[[125 136 121 122 125 123 135 116 132 136 131 141 145 133 133]
 [123 140 121 136 124 133 126 124 132 135 124 121 143 131 131]
 [131 114 134 117 132 121 130 129 125 121 132 139 113 125 125]
 [124 136 132 143 128 139 121 140 126 127 122 106 121 126 126]
 [132 117 136 127 133 129 125 140 124 120 129 122 111 123 123]
 [128 130 133 137 129 134 125 138 126 125 124 114 118 126 126]
 [129 124 135 136 131 134 122 141 124 122 124 111 113 124 124]
 [129 125 125 117 127 120 134 118 131 131 133 146 140 130 131]
 [125 136 126 139 125 135 123 133 129 131 120 114 133 129 129]
 [124 139 121 129 124 129 129 119 132 137 127 132 145 132 133]
 [132 117 129 115 130 118 134 121 127 125 133 146 123 127 128]] value 128

[[141 125 127 135 133 141 125 128 125 128]
 [129 137 131 125 128 120 126 122 134 125]
 [128 128 127 116 139 125 129 134 144 124]
 [141 137 124 127 127 121 124 128 132 125]
 [118 117 121 128 125 111 126 125 134 129]
 [140 128 131 134 126 134 123 130 125 123]
 [132 129 127 133 128 127 124 127 114 129]
 [151 117 127 136 128 127 124 135 108 128]
 [132 138 126 129 121 135 131 127 136 125]
 [102 123 120 135 125 119 136 128 115 131]] value 131

[[121 119 117 143 121 152 135 133]
 [128 120 127 125 130 138 134 150]
 [120 121 121 117 120 122 146 124]
 [126 122 126 136 124 121 133 124]
 [141 123 142 127 140 120 112 137]
 [120 146 118 142 121 120 137 122]
 [140 122 141 127 139 121 113 135]
 [130 117 131 127 127 120 129 124]] value 124

[[129 112 148 106 131 117 128]
 [127 121 136 130 134 124 123]
 [128 122 137 129 136 124 122]
 [126 124 137 131 130 125 125]
 [121 126 134 125 132 127 122]
 [115 119 128 124 123 130 128]
 [113 119 132 126 135 130 128]
 [116 116 133 124 125 132 140]
 [130 141 115 138 124 134 128]
 [130 125 131 125 116 128 138]
 [118 133 116 125 119 135 133]
 [130 141 110 140 116 136 132]] value 132

[[129 134 130 129 130 127 132 128 127 128 130 128 127 130]
 [129 127 126 126 124 128 128 131 128 131 125 128 132 134]
 [129 129 131 128 126 127 128 130 129 121 124 127 131 127]
 [128 122 126 129 128 128 126 130 127 127 130 132 126 132]
 [127 131 132 127 130 130 130 130 129 126 129 130 134 151]
 [127 125 126 127 129 127 129 130 128 129 128 128 127 130]
 [129 126 125 128 126 127 127 128 129 128 127 129 130 126]
 [129 123 131 128 129 131 130 125 129 131 124 130 127 133]
 [128 126 125 126 131 127 128 131 128 132 128 127 126 124]
 [128 124 126 128 128 129 128 132 128 132 126 128 132 119]] value 119

[[129 129 133 124 114 146 130 131 140 114 111 127 137 112 143 129]
 [122 119 134 116 110 147 123 137 139 105 119 125 136 121 151 134]
 [125 123 130 124 115 143 129 133 140 112 111 124 135 113 146 132]
 [136 132 134 127 115 147 125 124 138 117 113 128 140 108 135 133]
 [125 121 129 125 116 142 127 132 139 112 112 123 135 113 146 134]
 [123 119 130 123 115 143 126 134 139 110 113 122 135 116 148 135]
 [125 124 129 125 116 141 132 133 140 113 108 123 135 112 146 130]
 [128 126 131 126 116 143 129 130 139 114 111 125 136 111 143 131]
 [129 125 132 125 115 145 125 129 139 113 114 125 137 112 142 134]
 [129 126 133 124 114 146 127 130 139 113 113 126 137 113 143 132]] value 132
---
[[140 125 135 119 151 108]
 [148 140 142 121 149 100]] ans = 149

[[130 148 126 126]
 [133 109 127 128]
 [129 106 130 131]] ans = 130

[137 129 104 136] ans = 104

[152 146 124 125] ans = 124

[[125 121 133 123]
 [129 122 124 154]
 [129 110 125 154]] ans = 125

[136 126 157 128 132] ans = 128

[127 126 100 132 127] ans = 132
---
[122, 136, 144, 118, 153] ==> 122, 153
[125, 149, 122, 146, 147, 126] ==> 125, 126
[121, 119, 134, 104] ==> 121, 104
[126, 138, 153, 109, 133, 124, 142] ==> 126, 142
[[146, 149, 146, 148, 143, 150], [102, 103, 105, 103, 100, 109]] ==> 146, 109
[106, 140, 141, 148, 156] ==> 106, 156
---
[153 118 111 116] Out: 116
[145 148 148 105] Out: 105
[125 140 148 105] Out: 105
[132 103 138 141] Out: 141
[153 140 103 109] Out: 109
[109 126 103 122] Out: 122
[155 112 109 110] Out: 110
[119 135 155 124] Out: 124
[115 151 102 117] Out: 117
[151 129 131 127] Out: 127
